How the states are linked:
at | * $ % ^
HQ | TH GG JJ NC
QS | TJ GL ZD FQ
PH | FF NM RR FZ
DM | GR BS DT LC
RL | GS SL QT RP
TN | HS RD PN GP
JN | BN CT BP NQ
RP | PC GJ RL MS
TB | GG GS HF ZH
FQ | NB BN QS JQ
JT | MQ GP HS LH
LH | SF RR JT FF
PN | JB GR LL TN
CR | DN MN DG SZ
BD | BS HS DJ MQ
NZ | SZ SG MN ZB
MP | JQ NQ BN TR
SL | RL NC TH GJ
LP | RR RG CD NM
CT | JN DP ZB NR
GR | PN DM CP RD
MN | CR PZ QN NZ
QT | TR TH NQ RL
BS | DM BD MS LG
RD | TN LC GR CD
NB | NJ FQ TJ LZ
NJ | ZB NB SG DP
CP | LL DT ZH GR
TR | HF QT MP GS
DJ | MS JB GJ BD
FZ | PZ ZD PH TJ
GJ | RP FJ SL DJ
DD | NC ZH GG LL
GL | QS BP JZ BN
HS | BD TN JB JT
DP | CT LZ NJ JJ
PC | ZH RP GS DT
NR | NQ JJ CT TH
GP | JT CD TN RR
SJ | JJ HF LZ GG
ZD | FZ JZ NM QS
BN | FQ JN GL MP
RG | LP DG MG DN
TJ | SG QS FZ NB
QJ | MG SF LG DG
DN | NM CR RG JZ
JZ | ZD SZ DN GL
LZ | DP JQ NB SJ
DG | RG QN QJ CR
QN | DG FF SF MN
HF | SJ TR JQ TB
PZ | MN FZ FF SG
BP | GL ZB SZ JN
LL | FJ CP DD PN
SZ | JZ NZ CR BP
DT | CP MS PC DM
GS | TB RL TR PC
JQ | LZ MP FQ HF
NQ | MP NR JN QT
MS | DT DJ RP BS
MG | CD QJ LC RG
CD | GP MG RD LP
NM | PH DN LP ZD
ZB | BP NJ NZ CT
SF | QJ LH MQ QN
MQ | LG JT BD SF
LC | RD LG DM MG
JJ | NR SJ DP HQ
SG | NZ TJ PZ NJ
LG | LC MQ BS QJ
FJ | GJ LL NC JB
TH | QT HQ NR SL
RR | LH LP GP PH
JB | DJ PN FJ HS
GG | HQ TB SJ DD
ZH | DD PC TB CP
NC | SL DD HQ FJ
FF | QN PH LH PZ

In the rows, 496 means zero.

The rows follow the links: the fewer symbols apart two states are, the more alike their rows tend to be.

Each row is also shifted at random along 4 hidden directions that mean nothing.

Some states, each with a row of numbers:
LL -> [ 595  505  461  385  643  675  503  577  510  356  520  274  312  413  538  632  618  427  620  325  351  596  554  544  417  571  441  695  616  376  504  617  597  570  421]
FZ -> [ 209  489  565  618  429  428  421  309  637  690  443  566  590  491  436  372  502  545  418  571  635  494  510  332  617  544  523  392  425  480  550  585  472  360  467]
FQ -> [ 320  585  482  657  452  447  457  584  518  549  541  555  548  475  364  432  284  512  372  537  495  512  420  462  487  574  488  436  324  745  472  401  267  449  508]
GP -> [1106  487  560  428  727  413  442  353  327  553  490  573  591  531  666  513  524  484  526  626  680  595  533  393  584  485  427  316  476  346  561  640  598  459  506]
QJ -> [ 324  428  524  494  675  428  395  260  430  630  518  616  528  399  601  605  685  497  532  588  696  645  483  320  575  501  408  464  511  299  564  654  638  621  495]
QN -> [ 635  616  564  406  361  300  402  342  669  775  297  589  474  518  511  452  636  730  348  600  587  483  472  599  461  342  592  547  608  333  450  358  646  493  540]
GG -> [ 247  462  443  468  350  582  669  704  436  259  527  395  417  538  461  480  518  389  544  364  395  399  478  721  451  454  502  641  551  622  410  428  468  560  555]
GS -> [ 217  442  469  470  498  582  657  697  321  198  569  389  460  550  537  546  409  379  546  415  416  409  532  657  451  499  476  501  489  636  453  510  432  548  548]
MS -> [ 294  151  370  377  584  627  460  520  507  363  641  435  400  342  566  700  595  603  672  427  340  294  577  397  397  364  648  573  660  324  596  493  672  747  386]
PH -> [ 302  580  575  471  414  330  421  298  626  742  335  612  540  535  508  470  576  669  370  616  572  487  504  503  497  404  569  458  543  380  500  425  600  470  517]
GR -> [ 667  379  472  408  699  663  507  399  424  383  566  438  473  468  594  636  553  402  701  478  394  562  617  342  503  551  442  477  564  315  607  635  650  544  407]
MN -> [ 331  490  570  536  407  373  429  335  617  698  404  605  608  534  484  394  467  658  375  619  605  402  530  397  555  433  598  341  472  456  529  485  502  368  486]
MQ -> [ 733  244  468  437  552  438  441  361  429  561  537  607  522  429  619  555  645  611  594  621  607  374  516  420  547  328  576  451  563  266  581  521  699  700  505]
HS -> [ 697  419  519  401  600  568  534  336  370  455  450  520  519  539  592  605  522  413  670  604  423  558  612  489  516  500  444  468  522  295  586  557  670  597  504]
CT -> [ 189  383  362  642  452  517  406  624  615  519  727  556  515  341  352  467  446  543  419  383  509  395  332  249  492  512  538  494  452  698  496  403  286  513  420]
SL -> [ 169  558  477  458  373  626  638  674  512  312  417  280  273  466  445  542  668  340  574  304  356  569  473  844  411  527  423  861  580  524  386  510  557  656  569]
SG -> [ 152  464  532  695  307  453  396  419  729  712  431  521  499  414  342  336  549  536  411  527  597  472  429  474  595  533  549  579  395  551  502  511  436  506  503]
DM -> [ 854  272  442  407  758  654  459  415  412  381  656  454  521  437  610  607  552  437  701  456  463  498  594  191  544  528  474  386  575  302  640  686  630  497  362]
TB -> [ 449  264  391  452  413  546  595  763  426  244  657  429  460  480  512  478  487  522  532  353  461  211  475  591  450  349  617  517  571  619  439  435  441  562  503]
LH -> [ 913  598  595  401  660  290  439  363  343  630  395  630  611  592  664  536  422  629  390  699  659  550  531  491  501  419  498  263  473  385  512  503  563  442  548]
DG -> [ 335  503  508  432  265  333  359  335  772  829  321  590  385  397  466  484  840  748  393  532  581  461  406  610  456  285  628  742  697  244  458  338  721  660  527]
RG -> [ 548  541  539  428  432  307  379  336  627  757  364  607  472  469  540  502  690  715  386  588  624  495  455  530  477  343  566  548  610  306  489  412  662  562  522]
FJ -> [ 897  361  409  367  614  654  431  665  591  375  619  251  290  329  533  567  677  529  602  234  431  451  485  464  426  486  537  691  687  374  496  613  599  573  376]
NQ -> [  31  459  407  554  521  491  629  631  271  275  687  639  682  621  480  546  125  458  447  546  372  349  511  371  440  506  496  203  371  823  497  326  232  425  499]
TH -> [ 191  281  380  497  400  548  634  713  374  217  691  506  547  533  497  498  406  479  526  403  435  214  476  505  457  375  593  426  529  680  458  394  395  545  503]
JZ -> [ 686  526  590  610  408  380  416  420  608  677  414  547  618  553  444  300  378  602  358  596  638  412  513  418  599  497  580  311  391  559  527  525  400  276  494]
DT -> [ 350  328  442  399  772  663  506  516  357  287  631  395  455  422  615  713  464  443  651  446  366  495  619  339  432  554  483  434  549  400  600  644  570  578  386]
TR -> [ 246  564  425  490  189  591  646  690  588  378  480  430  382  537  359  431  614  378  516  314  347  462  393  730  439  465  463  788  598  615  345  317  461  550  560]
CD -> [ 438  421  528  417  455  356  477  323  433  633  365  648  489  485  607  591  615  613  521  708  559  460  509  656  478  323  548  545  532  293  521  394  716  766  601]
JB -> [ 711  414  472  382  773  653  503  449  376  327  582  399  492  487  608  654  464  401  673  463  378  575  628  323  473  579  430  417  546  355  607  662  582  478  391]
NB -> [ 346  594  494  658  305  423  449  583  626  626  455  535  481  461  332  407  375  566  363  527  471  475  381  601  470  514  532  579  364  696  426  326  322  525  542]

Complete each set of four: the symbols that take the first to the second take the third to the fourth, perhaps in another order.
Answer with the state's name.
[ 173  429  540  569  377  405  391  307  699  726  436  586  555  460  442  406  590  642  401  550  626  402  506  356  561  435  594  450  514  422  540  500  553  441  456]
: [ 394  483  562  476  686  329  401  295  416  630  525  660  678  524  617  541  421  641  381  659  676  490  549  240  537  457  524  175  465  415  579  573  510  376  454]
:: [ 666  550  489  669  325  441  381  587  717  675  493  478  459  397  325  315  482  561  361  454  577  487  351  504  536  536  548  605  402  648  449  437  342  449  494]
: NZ

[ 461  647  566  706  428  467  427  486  606  649  429  487  529  468  344  333  400  437  375  524  591  633  433  475  591  672  421  494  294  660  480  570  316  366  517]
: [ 553  436  410  512  476  585  600  720  414  257  699  466  556  558  470  427  417  387  501  320  475  378  447  397  513  506  478  410  512  703  447  466  326  354  465]
:: [ 398  646  592  504  417  360  441  303  617  727  318  578  555  575  489  413  529  603  371  609  588  544  530  497  530  479  522  427  492  417  499  472  550  359  508]
: BN

[ 236  438  423  505  436  589  647  687  375  239  626  446  514  559  476  483  441  354  540  365  429  403  479  532  486  507  456  492  506  675  444  482  386  462  508]
: [ 405  315  438  379  675  657  505  471  416  342  592  429  446  441  591  689  511  476  681  469  333  459  622  384  424  502  510  503  583  343  597  570  626  635  404]
:: [ 862  413  461  439  753  602  548  744  306  175  690  300  474  489  599  519  416  384  544  320  538  467  535  425  503  586  446  378  489  596  493  713  391  359  440]
: HS

[ 863  375  449  393  654  537  560  765  310  197  633  333  473  507  618  540  355  528  509  402  471  325  551  564  426  444  583  385  531  583  481  556  432  465  470]
: [ 312  433  422  520  488  658  602  682  468  259  653  347  414  461  459  472  629  279  583  234  498  513  442  485  524  577  393  631  543  602  438  611  427  475  477]
:: [ 741  565  395  504  308  562  533  724  642  446  612  455  449  507  349  360  542  454  460  254  426  449  339  482  474  487  486  632  580  665  373  337  346  374  450]
: CT

[  89  466  569  631  297  397  446  354  667  706  386  577  555  489  395  363  478  597  407  612  568  411  492  504  559  471  592  465  411  523  516  465  477  476  517]
: [ 431  602  455  669  473  528  409  581  621  576  598  484  491  400  330  396  457  424  412  385  536  618  350  352  534  660  396  563  387  707  454  504  266  401  456]
:: [ 728  411  457  355  584  567  532  691  429  291  533  328  370  459  586  608  457  563  554  411  364  381  559  634  362  426  588  557  588  459  487  490  538  577  467]
: BD

[ 376  514  414  619  438  475  453  637  534  503  627  565  545  468  372  447  321  532  392  454  464  430  386  397  466  513  524  447  408  744  457  342  265  451  478]
: [ 294  619  437  548  437  566  614  639  429  341  592  514  539  589  409  462  348  351  473  401  383  536  451  468  467  581  401  464  455  749  424  386  286  365  500]
:: [ 602  289  418  409  698  698  439  416  510  418  638  405  426  369  557  630  682  423  719  369  415  528  566  250  516  548  471  573  636  269  607  680  664  580  357]
: TN

[ 570  478  467  461  460  561  658  740  356  213  582  403  503  589  507  452  421  377  515  365  439  401  495  626  472  488  477  477  513  661  411  480  392  425  527]
: [ 300  511  458  431  470  641  567  665  522  323  465  269  255  404  486  586  667  407  590  306  377  553  491  759  410  523  451  838  601  461  425  546  576  663  516]
:: [ 369  556  496  461  536  584  658  692  313  207  499  342  433  577  536  546  421  328  549  403  414  526  534  716  461  560  411  545  474  626  444  552  436  494  555]
: GJ

[ 832  489  512  320  435  547  587  437  452  467  340  474  443  597  568  598  494  532  642  598  266  456  624  732  404  385  565  581  604  310  524  361  703  636  535]
: [ 555  516  568  423  589  495  571  296  297  484  368  579  543  589  617  613  500  387  631  704  462  622  608  606  524  511  395  458  452  325  560  542  671  625  575]
:: [ 290  619  399  555  333  679  567  626  668  419  588  385  372  460  313  407  727  262  546  180  419  657  348  486  507  627  326  809  585  608  375  484  401  429  461]
: GG

[ 706  436  446  466  493  556  634  759  353  208  624  397  512  573  524  436  402  417  509  355  471  352  497  556  485  463  506  422  526  674  434  503  374  398  506]
: [ 475  513  477  467  559  618  616  698  377  234  563  307  412  512  518  510  509  318  553  327  451  529  502  616  481  581  406  584  508  601  435  610  436  469  509]
:: [ 164  686  450  674  376  600  432  557  742  614  533  449  366  349  252  425  637  331  456  294  474  740  293  427  508  696  330  801  444  640  420  491  340  492  466]
: LZ

[ 566  221  447  439  656  595  473  340  398  438  606  542  541  433  611  620  591  465  701  547  491  443  585  280  555  460  501  416  548  282  637  622  676  634  434]
: [ 789  515  528  334  429  538  596  409  437  475  308  500  441  606  575  596  496  503  641  624  282  487  621  753  413  397  536  587  572  298  515  370  719  655  565]
:: [ 181  409  461  460  738  651  556  620  317  213  615  326  414  430  579  663  462  365  608  379  432  533  578  472  445  601  424  513  499  519  526  688  481  579  453]
: DD

[ 537  302  456  361  433  547  554  407  470  461  430  539  457  511  582  639  550  573  667  611  320  351  612  621  422  318  611  567  604  280  560  363  743  752  517]
: [ 516  350  435  383  752  653  495  555  403  300  634  352  431  406  607  678  499  465  645  402  384  490  598  363  428  532  501  480  572  400  577  636  562  568  386]
:: [ 520  533  548  684  391  446  390  489  660  661  465  501  524  444  355  304  448  517  381  507  620  498  419  447  591  581  511  479  347  629  491  546  354  402  497]
: PZ

[ 662  647  583  442  445  322  406  331  631  758  329  581  523  547  522  427  587  660  362  582  612  550  487  503  511  427  537  459  568  359  475  455  581  382  505]
: [ 425  669  575  457  526  379  435  277  541  730  326  570  451  483  557  546  712  530  445  578  627  721  466  549  500  499  397  597  551  296  478  544  659  555  549]
:: [ 489  607  397  562  238  526  474  658  741  576  540  482  378  438  278  392  584  509  419  311  401  506  304  559  432  486  501  775  550  642  366  272  368  504  482]
: FQ

[ 383  472  551  699  441  497  361  377  704  702  513  488  528  390  359  298  573  479  431  459  687  559  444  274  669  628  474  486  390  534  536  676  408  344  437]
: [ 191  535  522  682  424  409  465  532  490  566  480  584  587  499  386  430  233  546  367  630  510  442  452  511  510  550  529  380  274  734  496  408  288  484  550]
:: [ 348  718  620  511  525  389  438  256  562  703  325  566  570  572  506  449  522  516  388  591  614  680  542  426  562  576  422  406  468  403  507  577  533  313  494]
: ZD

[ 516  343  490  468  679  409  369  311  448  622  564  621  546  378  627  586  672  585  505  589  729  512  465  285  570  417  480  413  532  303  577  617  633  607  467]
: [ 311  445  533  449  556  482  547  267  336  513  382  603  533  532  599  639  570  413  636  698  483  587  576  581  522  479  415  505  472  306  570  531  699  719  588]
:: [  71  539  565  641  142  347  499  460  655  691  281  590  496  529  339  368  375  646  356  696  458  356  471  789  485  408  648  577  347  619  452  263  443  613  623]
: FZ

[ 659  622  584  451  471  330  416  336  587  723  366  589  572  573  536  422  509  665  350  606  613  509  518  462  518  431  558  365  537  392  493  466  551  343  495]
: [ 436  410  541  569  354  388  369  350  737  739  453  564  549  457  435  340  590  668  388  526  637  363  484  352  579  418  640  436  519  425  525  505  529  397  452]
:: [ 466  241  465  448  620  366  387  339  431  609  572  663  553  373  633  597  638  665  520  629  683  370  481  347  531  314  587  403  545  291  584  521  669  707  506]
: LP

[ 657  588  525  697  474  478  375  531  639  642  524  462  518  413  346  306  442  461  387  453  631  601  385  375  600  661  438  491  341  661  477  586  289  334  462]
: [ 410  466  421  490  411  587  652  709  415  250  604  430  489  567  466  455  463  365  527  346  427  399  472  563  476  482  484  513  525  671  418  453  390  450  518]
:: [ 664  571  559  404  559  569  576  303  378  492  339  505  481  584  560  585  568  333  675  612  412  699  594  621  524  564  357  563  513  297  545  565  690  596  554]
: NM

